In the rows, zero is written as 128.
Here are made-up elements, facts about them, and rows of numbers that follow some of those facts. Name the element behind each unnamed row.

How the elements are related:
nudis (Ψ vode, nadi, stofen, fesek) (ω 562)
godrus (Ψ plikal, fesek) (ω 726)
fenak (Ψ feskeplun, fesek, flutrur) (ω 562)
vadar (Ψ binam, numal) (ω 584)
fabel (Ψ vode, tesudum) (ω 726)
trusko (Ψ truden) (ω 584)
buku (Ψ numal, ploklol) (ω 726)
stirur (Ψ repoval) (ω 562)
fesek (ω 584)
sabel (Ψ pludrik) (ω 726)
skemipu (ω 584)
lostik (Ψ trusko, brenol, zigrik) (ω 726)
kibrim (ω 470)
fopok (Ψ vekares, pludrik) (ω 470)
skimiskur (Ψ nidon) (ω 313)
birakur (Ψ zeko, fesek) (ω 584)
stolagres (Ψ zeko) (ω 726)
fibek (Ψ skufus, fesek, lefler) (ω 313)
fera (Ψ pladas) (ω 313)
vibrebru (Ψ zeko) (ω 562)
ligozus (Ψ loklo) (ω 562)
lefler (ω 584)
sabrus (ω 313)
dolil (Ψ dranir, neski, dalu) (ω 584)
pibrul (ω 562)
plipan (ω 313)
rekar (Ψ skuzol, trusko, stemaklel, fesek) (ω 470)
flebuko (Ψ grikles) (ω 470)
magra (Ψ godrus) (ω 562)
flisom (Ψ dofo, flofisku, ploflal) (ω 584)
dalu (Ψ ligozus) (ω 470)
dretris (Ψ plipan, skemipu) (ω 313)
stubu (Ψ binam, pustel) (ω 584)
kledistun (ω 726)
lubafo (Ψ ligozus, skife) (ω 313)
zotril (Ψ sabel) (ω 313)
binam (Ψ plikal, driper) (ω 584)
reklo (Ψ reso) (ω 584)
guka (Ψ brise) (ω 562)
pozum (Ψ zirem, grudol, driper) (ω 470)
klatri (Ψ guka) (ω 470)
nabra (ω 584)
duko (Ψ sobeke, velal) (ω 726)
brevik (ω 562)
grestu (Ψ binam, bidrirel) (ω 313)
flobel (Ψ magra) (ω 313)
nezak (Ψ suske) (ω 584)
zeko (Ψ fesek) (ω 470)
seskes (Ψ fera, ploflal, lefler) (ω 726)
sokul (Ψ neski) (ω 726)
pustel (Ψ godrus) (ω 584)
neski (Ψ vode, fesek) (ω 726)
broklosem (Ψ stolagres) (ω 313)
brenol (Ψ nidon) (ω 562)
skife (ω 313)
reso (Ψ skufus) (ω 313)
velal (Ψ fesek, lubafo) (ω 584)
kleplor (Ψ skemipu, nidon) (ω 313)
stimik (Ψ skazoge, godrus) (ω 562)
grakos (Ψ zeko) (ω 584)
skufus (Ψ fesek) (ω 562)
stumum (Ψ plakol) (ω 726)
numal (Ψ skuzol) (ω 584)
brise (Ψ nabra) (ω 726)
klopla (Ψ fesek) (ω 313)
noflol (Ψ buku) (ω 313)
zegrabi (ω 726)
zirem (Ψ skufus) (ω 726)
sanum (Ψ numal) (ω 470)
taru (Ψ fera, fesek) (ω 313)
butrir (Ψ sobeke) (ω 726)
trudrer (ω 584)
stofen (ω 584)
bruskal (Ψ zeko) (ω 584)
guflezu (ω 470)
flofisku (Ψ vode, skazoge) (ω 313)
miklil (ω 584)
somi (Ψ dofo, skife) (ω 584)
sobeke (Ψ pladas) (ω 584)
dranir (Ψ skemipu, kibrim, flofisku) (ω 726)
plaklo (Ψ zigrik) (ω 726)
giskidra (Ψ sabrus) (ω 562)
flafis (Ψ plimim, trunovil, plafin) (ω 562)
suske (Ψ godrus) (ω 470)
tesudum (Ψ fesek) (ω 562)
tuflumos (Ψ keke) (ω 584)
skazoge (Ψ kibrim, brevik) (ω 584)
ploklol (Ψ fopok, godrus) (ω 726)
truden (Ψ ploflal, fesek) (ω 562)
vekares (Ψ ploflal) (ω 562)
rigro (Ψ skemipu, neski) (ω 313)
bogas (Ψ fesek) (ω 313)
pludrik (Ψ grudol, lefler) (ω 726)
bidrirel (Ψ plikal, flofisku, driper) (ω 313)
skuzol (Ψ zeko, stolagres) (ω 562)
stemaklel (ω 562)
vode (Ψ ploflal, fesek) (ω 313)
dofo (ω 313)
plakol (Ψ trudrer, vekares) (ω 584)
kevaskal (ω 470)
keke (Ψ skufus, sobeke) (ω 562)
feskeplun (Ψ vode) (ω 562)
drizir (Ψ trudrer, skemipu, raplelem, kledistun) (ω 470)
plistan (Ψ magra) (ω 562)
loklo (ω 313)
grikles (Ψ klopla, lefler) (ω 470)
nidon (Ψ skuzol, numal) (ω 584)
zigrik (Ψ sabrus, drekle, skemipu, fesek) (ω 470)
dufo (Ψ sanum, skazoge, stolagres) (ω 313)
ploflal (Ψ fesek) (ω 313)
kulum (Ψ nadi, stolagres, brevik) (ω 313)
plafin (Ψ zirem, skemipu) (ω 313)
fitri (Ψ grakos, lefler, kevaskal) (ω 584)
repoval (Ψ trusko) (ω 726)
trunovil (ω 726)
nadi (Ψ dolil, kevaskal) (ω 584)
dutem (Ψ loklo) (ω 562)
grudol (ω 562)
raplelem (Ψ skazoge) (ω 470)
pladas (Ψ skufus) (ω 562)
troplatik (Ψ skimiskur, vode) (ω 726)
fune (Ψ kibrim, fesek) (ω 313)
driper (Ψ dranir, stemaklel) (ω 313)
drekle (Ψ magra) (ω 313)
rukal (Ψ pladas) (ω 726)
plimim (Ψ vekares, flutrur) (ω 562)
plikal (ω 470)
klaskir (ω 313)
skatru (Ψ grestu) (ω 562)
flutrur (ω 726)

Some rows with their names:
[123 140 135 128 160 147 137 165 131 121  88 117 109  94 139 157 124 101
  87 107 124 110 112 153 152 141 136 123  93 159 106 127  89 139 129 122
 105 124 159  97 125 150  88 139  98] -> kleplor
[148 158 104 121 129  82 106 173 114 143 148  79 143 125 114 161 100 150
 114 132  76 131  72 125 101 113 134  62  64 149 119 139 100 164  98 167
 112 155 127 102 129 176 149 158 120] -> sanum
[ 73 154 127 112 107 117 156 111 102 140 200  55 111 133 155  88 124 156
 167 110 106 152 126 149 120 122 128 127 134 100  88  89 141 108 198 162
 162 157 143 121 103 123 148 132  92] -> loklo
[116 121 120 129 137 118 113 103 150 108 141 147 119 118 105 114 148 166
 152 108 188 157 143 126 115 153 133 148 150 111 131  99 167 147 112 123
 139 127 114 148 134  71 138 109 159] -> trunovil
[139 140 125 138 166 145 131 154 150 126 108 126 110  86 149 151 139 114
  98 108 150 132  96 158 128 152 117 137 110 123 108 110 101 140 137 119
 101 141 146 106 115 159  98 139 102] -> flobel
[132 136 111 128 125  99  99 128 121 140 161 119 147  93 133 144 136 154
  83 134  81 146  66 155  99 138 114  89  74 130 117  95  79 142 105 201
 100 163 133 119 131 168 126 157 142] -> suske
[101 134 116 200 120  98 120 138  80 147 158 146 162 130 135 137 129  95
  98 135  82 138  77 138 112 103 145 123  99 157 128 115  89 119 100 177
 117  90 125 132 134 173  84 160 155] -> grikles
[ 97 148 148 144 131 164 150 154  98 136 111 142 118 148 121 105 118  84
 115  95 114 141 140 140 137 118 156 167 136 155 143 114  94 113 112 147
 105  82 175 138 138 131  91 172 104] -> taru
[152 132 150  98 115 143 153 161 131 133 114 109 121 163 135 117  93 125
 142 126 113 111 145  99 149 111 129 125 133 154 119 152 147 119 132 128
 130 127 145 127 124 138 139 137  99] -> dolil
[126 184  77 159 119  75 112 123  96 149 199  78 140 132  98 145 131 155
 133 123 101 136 104 129  85 121 159  68  81 120 135 111  99 148 141 181
 120 139 113 112 119 119 179 151 158] -> kibrim
[120 152  89 155 147  90  98 143 106 147 134 164 156 118 106 145 144 121
  77 106  95 160  67 151  93 131 132 113 100 140 152  89  78 157  68 169
  92 124 129 152 132 166 104 181 163] -> fopok
[145 103 136 112 138 116 115 149 169 111 145  88 119 112 115 150 116 169
 156 123 187 146 127 106 114 143 113 129 126 124 116 119 167 144 119 111
 140 149 113 124 124  86 147 105 137] -> kledistun
[120 128 134  99 131 134 127 113 159 115 109 125 125 126 104 104 114 164
 150 110 162 121 161 125 141 130 126 140 136 135 121 132 146 147 114 120
 152 107 116 132 125  68 148 120 125] -> repoval
[117 193  84 169 104  76 119 132  83 154 194  80 155 140  91 136 123 141
 141 127  81 143 119 128  83 108 161  68  96 131 146 123  85 140 140 187
 132 111 120 126 134 135 167 164 146] -> zeko
[ 79 148 133 162 120 140 158 137  99 139 141  99 113 141 166  95 109 105
 140 114 110 126 128 156 157  98 140 150 130 126  87 118 131 112 168 143
 162 114 137 115 100 156  95 144  90] -> lubafo
[156 125 133  96 110 156 137 126 131 135  68 175 148 176 118 102 106 118
 129 150  67  90 163 100 156  95 125 119 132 155 174 175 105 126  81 124
 125  84 120 129 148 127 145 138 121] -> nudis
[117 121 132 134 134 148 131 116 116 121 116 177 121 157 134  93 138  95
 121 106 127 155 139 121 132 130 128 180 170 115 145 109 133 114 108 127
 118 107 133 160 140 127 113 137 127] -> reklo
[135 146 134 116 152 165 145 176 142 116  85 106 104 108 146 139 107  95
  85 105 111  90 126 157 167 127 136 123  83 161  91 142  94 147 136 121
 117 133 156 101 124 156 109 150  85] -> dufo
[156  95 122  92  98  87 108 108 129 127 125 135 134 165 145 107 140 146
 141 162 123 129 118  97 122 123  93 136 158  96 138 131 172 138 102 125
 141 171  90 131 120 157 143 134 130] -> pibrul

Which element is each row?
No name comes twice in this set of rows, the named rows included.
[129 171 103 130 127 107 117 109 118 125 191  90 127 116  99 151 153 155
 185 127 167 163 152 124  81 154 146 101 149  74 149 103 149 132 198 131
 130 155 123 139 135  81 192  92 160]	skemipu
[101 135 131 154 115 125 125  88 101 121 157 139 130 165 127  81 136 114
 160 117 134 153 150 109 111 116 141 169 177  99 147 101 160  97 137 137
 146 118 125 155 129 111 123 135 144]	sobeke
[133 138 131 132 128 126 134 125 153 119 136  66 126 105 120 140  97 153
 161 142 164 104 169 127 144 122 133  93 116 143 107 160 153 143 183  99
 171 124 119 109 120  65 162  86 129]	stolagres
[102 148  87 162  99  80 129 136  76 150 169  99 153 137 137 115 121 119
 117 142  59 117  92 149 134  85 126  91  90 144 101 142 106 146 141 175
 152 130 104 109  98 170 122 159 131]	dalu
[152  91 141  90 139 141 107 164 176 111  91 121 110 108 115 142 101 172
 136 112 179 125 133 111 138 143 120 137 118 148 115 131 162 154  99 103
 127 151 129 114 124 100 129 117 119]	buku
[106 135 130 119 137 120 124 151 104 124 150  98 101 140 149 119 125 135
 144  90 133 158  96 143 130 136 124 155 128 110  84  98 142 135 128 147
 116 166 128 121 102 163 114 153  86]	klaskir
[119 115 132 134 102 135 122  83 111 136 122 188 147 174 121  89 145 116
 128 141 112 142 138 100 126 109 125 167 184 107 171 118 147 114  90 133
 136 106 109 165 146 133 124 133 166]	keke
[138 159 107 112 140 122 118 106 131 120 153 118 122 121 112 145 160 146
 153 122 169 158 137 125  96 167 131 126 154  86 142 112 139 138 157 126
 116 154 129 125 121 111 165 112 148]	trudrer
[129 170  99 119 140 114 125 169 113 154  97 149 144 146 105 124 110 115
  71 102  50 114 101 140 139 102 136 106  78 181 139 137  61 158  64 177
 100  96 139 114 143 168 111 178 125]	rekar
[153  90 165  90 135 147 136 175 170 114  67 129  99 132 121 122  77 142
 119 113 148 122 134 114 161 114 119 132 120 174 115 148 156 139  70 105
 137 122 141 130 143 111 106 122 100]	lostik
[119 125 136 149 114 141 150 120 107 129 127 132 128 150 146 102 118  94
 137 147 108 121 148 122 151 105 143 143 147 132 123 146 147 105 141 114
 147 114 127 132 122 140 114 131 120]	velal
[148 103 147  99 130 133 122 152 164 110 110  97 113 123 101 139  88 152
 153 114 163 131 143 109 138 124 121 118 123 159 113 138 160 144 120 112
 145 133 127 120 125  90 135 109 115]	dranir
[136 150  92 152 142 106 101 144 100 147 110 190 158 128 107 133 138 111
  69 112  83 135  67 152 119 123 135 127 105 147 141 104  59 155  49 181
  81 107 133 143 131 175  79 183 139]	pozum
[117 114 134 130 113 135 152 123 117 130  95 138 121 145 160  96 111 100
 119 131 100 102 145 133 159 101 117 152 139 131 108 151 140 129 143 110
 143 124 115 120 113 161 116 134 100]	somi
[ 93  73 102 103 140  94 114  96 159 124 125 132 102 114 176  78 147 177
 147 109 149 115 109 151 166 133  77 183 151  85  66 114 188 174 122 125
 197 173  71 118  68 130 129 120 109]	brise

The same elements again, as new rows of numbers:
Named rows:
[123 125 156 140 148 124 147 119 107  87 126 145 111 113 127 110 120 108
 103 135 104 138 144 127 102 130 110 113 110 123 123 109 149 119 143 132
 103 126 124 114 127] -> reklo
[134 120 142 137 142 102 153 122 139 106 145 123 122 148 117 119 145 127
 125 103 130 103 113 114 108 111 116 120 117 149 112 156 118 128 153 124
 144 132 139 138 115] -> neski
[135 154 109 110 113 110 157 166 139 142 127 107 118 117 177 113 128 136
 112 171 123 126 159 163 114 140 146 144 154  80 130  58 118  77 118  98
 142  60 116 125 133] -> dretris
[169 152 110 144 118 162 127 150 137 146 100 128 113 137 116 145 102 104
 163 115 112 133 114 140 156 137 117 149 147  93 122 112 140 122 134 110
 120 112 145 141 127] -> noflol
[136 138 129 139  91 149 133 117 118 143 121 136  96 164  82 106 137 154
 146 114  90 119  65 120 151 130 156 131 107 105 119 137 133 152  98 126
  85 191 188 131  92] -> numal
[127 108 119 158 126 125 132 146 137 142 151 137 112 140  96 126 121 138
 111 107 153 128 134 124 110 127 165 124 113 122 144 154 147 109 152 130
 159 166 188 133 107] -> vode
[ 99 101 161 144 144 123 114 136 107 101 138 143 106 117 101  85 138 127
  92 133 120 134 125 125 100 123 129 114  95 126 133 159 153 127 128 147
 119 174 164 115 117] -> sobeke
[160 115  97 135  85 142 146 115 139 157 114  92 126 135 112 140 146 136
 156 133  91 135  79 111 156 157 132 118 129 120 105 124 149 154 121 117
  93 140 130 143  93] -> brenol
[122 153 107 139 104 130 128 155 142 137 138 144 127 143 121 169  93 150
 145 120 146 131 140 134 131 115 180 156 148 106 137 128 109 114 125 127
 155 129 146 132 129] -> driper
[129 121 116 119 126 104 152 136 132 108 126 108 146  91 168 122 137 118
 105 183 105 145 149 132 102 161 109 110 143 131 109  93 137 115 128 106
 123  62  79 124 126] -> flafis
[143 121 118  94 125 146  75 156 143 168  94 124 144 132 149 114 113 119
 132 152 150 130 126 195 146 129 129 141 144 101 145 117 129 135 103 127
 136 150 125 122 147] -> klaskir
[108 116 149 149 125 133 134 123 109 107 141 150 110 135  92 112 132 144
 105 122 113 129 102 116 111 123 145 118  96 126 127 142 139 126 114 143
 115 173 161 117 106] -> trusko
[126 128 114 134 128 118 142 162 134 130 139 125 120 120 150 120 126 136
 108 162 132 134 144 147 101 141 139 135 134  94 136 100 138  91 119 104
 151  85 142 127 123] -> plafin
[147 125 137  71 143 113  83 132 144 137 104 100 151 164 144  95 145 115
 130 142 141 109 101 187 143 107  99 141 136 125 129 139 111 157 104 130
 120 141 101 130 145] -> zegrabi
[146 147 126 140 108 174 123 122 130 155 104  95 114 144 111 132 150 146
 173 108 117 116 102  89 175 140 109 122 120 128 122  97 141 140  88 126
 100 140 163 167  86] -> sanum
[114 107 118 136  94 133 103 191 141 155 141 113 112 144 101 108 125 155
  93 140 149 135  98 163 108 126 176 145 126  93 134 143 129  98  76 121
 153 137 162 143 114] -> sabrus
[131 131 102 131  89 132 139 113 131 108 118 131 158 107 105 174  88 131
 146 117 132 142 135 114 137 114 147 150 163 121 112 122 113 137 112 145
 122 111  54 132 146] -> skatru
[ 99  82 123 160 116 112 126 131 133 137 159 117 135 125  88 128 140 134
 113 139 138 150 115 107 100 143 144 108 107 156 119 194 151 140 128 134
 134 170 145 133 109] -> skufus
[107 124 136 154 130 154 105 127 128 153 139 111 115 149  85 131 153 160
 143 101 155 116 110  87 135 132 139 121  97 154 125 157 146 139 100 138
 131 180 187 161  95] -> zeko

Name these rows:
No name comes twice in this set of rows, the named rows included.
[ 87 161 127 113 114  95 153  91 111 140 145 162 134 146 132 146 120 180
 143 129 125 105 132 116 145 109 197 138 127 142 143 112 102 132 117 146
 123 171 152 104 112]	skazoge
[126 146 139 101 142  82 150 133 135 114 129 110 131 142 168 109 154 133
 120 156 118 113 139 140 103 121 112 129 143 135 116 117 110 123 137 103
 134  73 111 128 125]	stumum
[173 142 128 113 132 121 175 126 142  89 112 106 114 142 143 123 147 112
 118 116  97 113 101 118 116 124  77 113 137 110 102  91 119 123 140 106
 122  63 101 148 108]	lostik
[158 118 151 119 161 127 150 132 129  91 130 128 122 110 153 105 153  84
 106  93 131 120 126 133 115 118  65 104 118 145 127 130 117 125 169 123
 138  82  95 127 146]	duko
[106 109 105 146  87 114 117 116 136 152 147 128 145 138  94 157 126 164
 145 135 127 139 102 109 127 129 180 139 130 146 120 178 120 146 113 139
 128 163 123 136 116]	stemaklel
[108 103 146 123 138  88 124 148 145 129 153 112 127 165 119 103 156 144
 102 125 144 111 101 132  94 111 126 124 106 153 124 188 121 142 132 130
 148 147 151 140 114]	flutrur
[167 101 112  82 135 182  92 144 114 189 140 139 132  91 176  92 158  89
  98  70 164 139 118 166 184 129 123 129 107 119 180 110 111 110 145 135
 148 147 106 106 197]	lubafo
[175 137 106 137 107 154 145 142 150 166 105 109 104 156 121 121 126 124
 154 119 107 127  99 134 154 141 139 134 128  92 120 106 146 125 133 107
 118 145 179 145  97]	skimiskur
[107 181 130 109 140 117 154 119 124 125 116 102 135 110 191 135 143 164
 141 168 130 113 181 115 142 145 121 124 149 131 128  28 112  92  92  98
 129  36  90 139 125]	drizir
[119 132 145  83 132 139  76 132 113 135 100 130 135 126 137  88 121 128
 113 146 125 123 111 178 158 121 133 131 124 103 130 112 132 149  85 140
  93 165 117 106 155]	miklil
[103 153 126 130  96 140 120 129 108  91 132 162 133 131  87 143  86 157
 132 107 122 137 102 118 142  97 171 153 141  92 121 136 103 133  77 152
 110 138 118 126 140]	binam
[127 100 111 116 125 140 101 148 124 191 149 135 129 129 129 130 149 132
 107  88 167 121 119 143 148 119 174 132 109 128 174 159 117 112 129 142
 170 186 167 119 143]	dofo

